Here is a tiny trained network, its code and every weight. The questions are about switching its units off for an input and a target symbol, where a switched-off unit gives its printed mean instead of its output.

import numpy as np


def w(rows, s, z=0):
    codes = np.array(rows[::2]) - 128.0
    scale = np.full(codes.shape[1], s)
    scale[-1] = z or s
    return codes * scale


def norm(h):
    return h / np.sqrt((h * h).mean(-1, keepdims=True) + 1e-5)


def f(y):
    return y / 2 * (1 + np.tanh(0.7978845608 * (y + 0.044715 * y**3)))


def softmax(a):
    e = np.exp(a - a.max(-1, keepdims=True))
    return e / e.sum(-1, keepdims=True)


def log_softmax(a):
    a = a - a.max(-1, keepdims=True)
    return a - np.log(np.exp(a).sum(-1, keepdims=True))


def net(x, mask):
    ids = ['βδζηξπσφω'.index(c) for c in x.split()]
    T = len(ids)
    res = E[ids] + P[:T]
    q, k, v = (norm(res) @ M[0].T for M in (Q, K, V))
    z = softmax(np.where(np.tri(T) > 0, q @ k.T / 4**0.5, -1e9)) @ v
    res = res + np.where(mask[0], z, O[0][:, -1]) @ O[0][:, :-1]
    y = f(norm(res) @ A[0][:, :-1].T + A[0][:, -1])
    res = res + np.where(mask[1:9], y, B[0][:, -1]) @ B[0][:, :-1]
    return log_softmax(norm(res)[-1] @ U[:, :-1].T + U[:, -1])


Q, K, V, O, A, B = {}, {}, {}, {}, {}, {}
E = w([
[208,65,79],'β',
[195,254,96],'δ',
[181,134,162],'ζ',
[165,190,240],'η',
[148,146,251],'ξ',
[179,3,117],'π',
[171,159,147],'σ',
[201,72,132],'φ',
[180,90,227],'ω',
],0.015)
P = w([
[89,124,134],'0',
[88,100,140],'1',
[232,132,196],'2',
[141,158,92],'3',
[96,112,139],'4',
[216,115,195],'5',
[111,250,142],'6',
[97,111,139],'7',
[230,130,186],'8',
[115,118,80],'9',
[96,111,140],'10',
],0.012)
Q[0] = w([
[81,180,82],'head 0',
[254,167,205],'head 0',
[154,182,136],'head 0',
[130,138,100],'head 0',
],0.013)
K[0] = w([
[64,76,100],'head 0',
[43,207,247],'head 0',
[139,248,41],'head 0',
[173,220,3],'head 0',
],0.0052)
V[0] = w([
[117,145,205],'head 0',
[248,51,6],'head 0',
[84,96,131],'head 0',
[241,164,106],'head 0',
],0.011)
O[0] = w([
[163,31,45,231],'head 0',
[228,65,67,2],'head 0',
[183,253,106,71],'head 0',
[57,208,81,218],'head 0',
],0.004,0.0089)
A[0] = w([
[99,143,215,241],'neuron 0',
[75,84,118,225],'neuron 1',
[160,109,9,63],'neuron 2',
[190,89,239,2],'neuron 3',
[117,199,185,56],'neuron 4',
[200,133,154,177],'neuron 5',
[158,181,186,158],'neuron 6',
[160,92,136,210],'neuron 7',
],0.013,0.0011)
B[0] = w([
[126,116,24,254],'neuron 0',
[137,187,194,149],'neuron 1',
[94,21,99,161],'neuron 2',
[193,161,121,241],'neuron 3',
[83,73,166,230],'neuron 4',
[142,190,219,176],'neuron 5',
[167,167,160,219],'neuron 6',
[115,254,98,148],'neuron 7',
],0.0072,0.0076)
U = w([
[187,91,97,63],'β',
[132,196,61,38],'δ',
[213,167,18,126],'ζ',
[107,109,212,118],'η',
[141,84,189,30],'ξ',
[188,28,145,95],'π',
[42,114,94,253],'σ',
[231,86,132,76],'φ',
[254,113,149,72],'ω',
],0.0095,0.0051)

Each question gives the input, a string of symbols that net reads in full, and the target symbol t.
The units are the heads (4 rows each of Q, K, V and O) and the neurons (one row each of A and B). Each row of codes is followed by its name. A weight is (code - 128) times the scale printed after its matrix; where a second scale follows, it is the last column's (O, A, B and U).
mask holds one flag per unit, heads first, then neurons. A switched-off unit (its flag False) gives its mean, the last column of its rows in O or B, instead of its output. The means were averaged over made-up inputs and are rounded, as every weight is.
A unit's drop is (log p(t) with every unit on - log p(t) with that unit switched off) / (log p(t) with every unit on - log p(t) with every unit switched off).
most important unit: the unit with the biggest drop
k most important neurons: the k neurons with the biggest drops, biggest first
drop of u: that unit's drop, to one decimal
input σ δ ξ φ ζ, target ζ: most important unit => neuron 0
input η ξ σ σ π η π, target η: 3 most important neurons => [neuron 0; neuron 1; neuron 3]
input ζ ξ σ σ, target ω: 2 most important neurons => [neuron 0; neuron 4]
input σ σ η π ζ ξ δ δ δ ζ, target σ: 2 most important neurons => [neuron 3; neuron 6]
input σ σ η σ η η π, target σ: 2 most important neurons => [neuron 3; neuron 6]
input σ σ σ η σ η σ σ σ ζ, target σ: 3 most important neurons => [neuron 3; neuron 2; neuron 6]
input ζ φ σ σ ζ η π ζ σ ξ, target ζ: 2 most important neurons => [neuron 0; neuron 3]
input η π ξ σ, target η: 3 most important neurons => [neuron 0; neuron 3; neuron 7]
input σ σ δ η π σ η ξ η σ, target σ: 3 most important neurons => [neuron 3; neuron 0; neuron 6]
input ζ ζ π σ σ σ δ ζ σ σ ζ, target ζ: drop of neuron 3 => 0.0
input η η η σ, target η: drop of neuron 7 => 0.2
input σ η δ σ η π π ω, target ω: drop of neuron 3 => 0.6
